Below is a small trained network, with its code and all its weights. Each question gives an input and a class and asks what happens when units are switched off, that is, made to give their printed mean instead of their output.

import numpy as np


def w(rows, s, z=0):
    codes = np.array(rows[::2]) - 128.0
    scale = np.full(codes.shape[1], s)
    scale[-1] = z or s
    return codes * scale


def norm(h):
    return h / np.sqrt((h * h).mean(-1, keepdims=True) + 1e-5)


def f(y):
    return y / 2 * (1 + np.tanh(0.7978845608 * (y + 0.044715 * y**3)))


def log_softmax(a):
    a = a - a.max(-1, keepdims=True)
    return a - np.log(np.exp(a).sum(-1, keepdims=True))


def net(x, mask):
    res = np.array(x, float).reshape(1, 4) / 4 @ E
    u = 0
    for l in range(3):
        y = f(norm(res) @ A[l][:, :-1].T + A[l][:, -1])
        res = res + np.where(mask[u : u + 6], y, B[l][:, -1]) @ B[l][:, :-1]
        u += 6
    return log_softmax(norm(res)[-1] @ U[:, :-1].T + U[:, -1])


A, B = {}, {}
E = w([
[179,117,152,133,99,94,168,100],'x0',
[132,126,209,112,229,87,82,74],'x1',
[83,61,31,138,204,64,72,117],'x2',
[136,147,95,3,79,128,87,166],'x3',
],0.0068)
A[0] = w([
[45,22,145,68,146,50,125,129,216],'L0N0',
[165,107,123,202,91,76,83,158,48],'L0N1',
[148,1,157,132,29,127,114,128,64],'L0N2',
[90,24,108,131,61,131,91,116,87],'L0N3',
[193,161,130,210,150,66,8,41,2],'L0N4',
[169,169,173,143,178,128,209,111,72],'L0N5',
],0.0067,0.0021)
B[0] = w([
[104,146,149,184,192,97,91,127,252],'L0N0',
[168,127,119,72,254,134,152,96,130],'L0N1',
[126,225,118,196,99,179,115,158,157],'L0N2',
[158,141,106,104,102,119,84,118,159],'L0N3',
[164,147,204,97,134,134,98,71,202],'L0N4',
[74,149,31,212,114,125,116,129,197],'L0N5',
],0.0072,0.0032)
A[1] = w([
[122,120,9,89,172,85,91,169,107],'L1N0',
[88,186,132,71,136,166,145,182,123],'L1N1',
[71,219,151,61,186,139,166,127,130],'L1N2',
[228,148,144,160,1,126,127,214,3],'L1N3',
[151,102,107,199,167,224,213,58,16],'L1N4',
[148,189,54,58,45,115,168,111,23],'L1N5',
],0.0082,0.0025)
B[1] = w([
[130,115,122,190,40,168,31,213,209],'L1N0',
[172,34,213,79,88,132,125,2,181],'L1N1',
[65,47,142,110,82,137,155,148,167],'L1N2',
[130,171,70,90,183,183,161,198,253],'L1N3',
[132,205,215,199,88,54,173,87,193],'L1N4',
[164,129,135,155,141,146,182,143,216],'L1N5',
],0.0098,0.0062)
A[2] = w([
[160,103,129,171,102,144,255,152,168],'L2N0',
[203,134,126,91,119,147,194,159,36],'L2N1',
[126,188,159,163,190,122,123,58,157],'L2N2',
[152,165,121,41,123,206,174,174,250],'L2N3',
[66,73,114,133,236,87,125,78,132],'L2N4',
[71,143,160,160,193,133,145,145,131],'L2N5',
],0.0096,0.0022)
B[2] = w([
[124,193,172,141,88,127,169,120,229],'L2N0',
[105,254,79,81,114,140,181,148,196],'L2N1',
[166,119,82,82,90,85,102,158,201],'L2N2',
[51,141,83,105,186,239,122,85,254],'L2N3',
[216,136,73,40,181,111,150,102,189],'L2N4',
[178,86,142,109,165,69,166,144,166],'L2N5',
],0.0088,0.0083)
U = w([
[199,74,114,61,226,44,101,102,168],'0',
[149,185,169,199,94,50,196,117,118],'1',
[99,84,67,177,109,134,27,214,171],'2',
[82,189,109,87,120,230,201,128,165],'3',
[69,11,166,54,136,160,125,70,2],'4',
],0.012,0.0018)

Each question gives the input, the list of numbers given to net, and the class t.
The units are the neurons (one row each of A and B). Each row of codes is followed by its name. A weight is (code - 128) times the scale printed after its matrix; where a second scale follows, it is the last column's (A, B and U).
mask holds one flag per neuron, layer by layer. A switched-off neuron (its flag False) gives its mean, the last column of its row in B, instead of its output. The means were averaged over made-up inputs and are rounded, as every weight is.
A unit's drop is (log p(t) with every unit on - log p(t) with that unit switched off) / (log p(t) with every unit on - log p(t) with every unit switched off).
unit that matters most: the unit with the biggest drop
top k neurons: the k neurons with the biggest drops, biggest first
top k neurons in layer l: the k neurons of layer l with the biggest drops, biggest first
drop when u is switched off: that unit's drop, to one decimal
input [-8,8,1,5], class 0: top neuron : L0N0
input [2,7,-6,2], class 4: top 3 neurons : L1N3, L1N5, L1N4
input [0,6,-1,-8], class 0: top 2 neurons in layer 0 : L0N4, L0N2
input [-6,1,-1,5], class 4: top 2 neurons : L1N1, L0N5
input [0,2,5,2], class 2: top 2 neurons : L1N0, L1N1
input [-1,-7,3,-2], class 2: top 2 neurons : L1N0, L0N1
input [3,4,-7,-1], class 1: top 2 neurons : L0N5, L1N4
input [-7,2,-5,7], class 4: top 3 neurons in layer 1 : L1N1, L1N2, L1N3
input [6,3,1,-4], class 0: top 2 neurons in layer 1 : L1N0, L1N5
input [-6,-2,1,-5], class 1: drop when L1N4 is switched off : 0.4
input [-5,-6,-8,-7], class 1: drop when L1N4 is switched off : 1.4
input [-1,2,3,3], class 2: drop when L1N0 is switched off : 1.2
input [-2,4,-5,3], class 4: top 2 neurons in layer 1 : L1N1, L1N2
input [2,-2,1,-2], class 1: unit that matters most : L0N1
